Below are the code and all the weights of a small trained network. Each question names an input and a class and asks about switching units off, where a switched-off unit gives its printed mean instead of its output.

import numpy as np


def w(rows, s, z=0):
    codes = np.array(rows[::2]) - 128.0
    scale = np.full(codes.shape[1], s)
    scale[-1] = z or s
    return codes * scale


def f(y):
    return y / 2 * (1 + np.tanh(0.7978845608 * (y + 0.044715 * y**3)))


def log_softmax(a):
    a = a - a.max(-1, keepdims=True)
    return a - np.log(np.exp(a).sum(-1, keepdims=True))


def net(x, mask):
    res = np.array(x, float).reshape(1, 6) / 4 @ E
    y = f(res @ A[0][:, :-1].T + A[0][:, -1])
    res = res + np.where(mask, y, B[0][:, -1]) @ B[0][:, :-1]
    return log_softmax(res[-1] @ U[:, :-1].T + U[:, -1])


A, B = {}, {}
E = w([
[222,95,53],'x0',
[127,128,128],'x1',
[128,128,128],'x2',
[39,80,45],'x3',
[128,128,129],'x4',
[148,1,171],'x5',
],0.01)
A[0] = w([
[202,140,231,139],'N0',
[145,154,225,11],'N1',
[104,44,218,67],'N2',
[145,68,137,6],'N3',
[127,112,147,204],'N4',
[26,131,234,36],'N5',
[6,60,77,112],'N6',
[195,98,77,50],'N7',
[96,216,119,50],'N8',
],0.022,0.0024)
B[0] = w([
[84,56,178,233],'N0',
[104,77,176,197],'N1',
[83,255,134,220],'N2',
[116,218,105,172],'N3',
[102,128,116,146],'N4',
[254,91,13,222],'N5',
[86,53,211,250],'N6',
[208,102,56,186],'N7',
[73,231,142,194],'N8',
],0.031,0.019)
U = w([
[104,72,160,163],'0',
[217,125,20,199],'1',
[94,250,96,2],'2',
],0.012,0.003)

Each question gives the input, the list of numbers given to net, and the class t.
The units are the neurons (one row each of A and B). Each row of codes is followed by its name. A weight is (code - 128) times the scale printed after its matrix; where a second scale follows, it is the last column's (A, B and U).
mask holds one flag per neuron, in row order. A switched-off neuron (its flag False) gives its mean, the last column of its row in B, instead of its output. The means were averaged over made-up inputs and are rounded, as every weight is.
A unit's drop is (log p(t) with every unit on - log p(t) with that unit switched off) / (log p(t) with every unit on - log p(t) with every unit switched off).
The circuit of an input: a set's keep is (log p(t) with only the set's units on - log p(t) with every unit switched off) / (log p(t) with every unit on - log p(t) with every unit switched off). Starting from all 9 units, units are removed one at a time, each time the one whose removal leaves the highest keep (on an exact tie, the one counted first), for as long as the keep stays at least 0.8.
units of the circuit, in order: the units of the circuit, biggest drop first
top k neurons: the k neurons with the biggest drops, biggest first
drop when u is switched off: that unit's drop, to one decimal
input [-1,3,-3,-2,-6,7], class 2: top neuron => (N2)
input [-2,3,-7,0,-5,-3], class 2: top 2 neurons => (N8; N7)
input [1,-2,8,-3,8,-5], class 2: top 2 neurons => (N6; N8)
input [4,-8,3,1,-1,-4], class 1: top 4 neurons => (N2; N6; N3; N7)
input [6,0,1,4,2,-2], class 1: top 2 neurons => (N7; N0)
input [2,-5,8,3,0,-4], class 2: top 3 neurons => (N0; N5; N6)
input [-7,8,-2,-6,6,-7], class 1: top 3 neurons => (N5; N6; N2)
input [-8,-6,2,-8,-2,-8], class 0: top 4 neurons => (N1; N0; N2; N7)
input [1,8,4,-3,3,4], class 2: top 3 neurons => (N6; N2; N3)
input [1,5,6,-2,1,3], class 2: top 2 neurons => (N6; N5)
input [0,8,0,-4,0,-6], class 2: top 2 neurons => (N8; N6)
input [-7,-8,5,-6,-5,4], class 1: top 2 neurons => (N5; N6)
input [8,-6,3,4,2,-7], class 1: top 2 neurons => (N7; N2)
input [-3,-4,3,-3,-1,6], class 2: units of the circuit, in order => (N2)
input [8,-8,-1,-4,3,-2], class 1: drop when N7 is switched off => 0.6
input [-8,-6,4,2,-5,7], class 1: drop when N5 is switched off => 4.0
input [6,4,-7,0,7,2], class 1: drop when N7 is switched off => 0.0
input [-3,1,-2,-2,-8,8], class 2: drop when N2 is switched off => 1.0
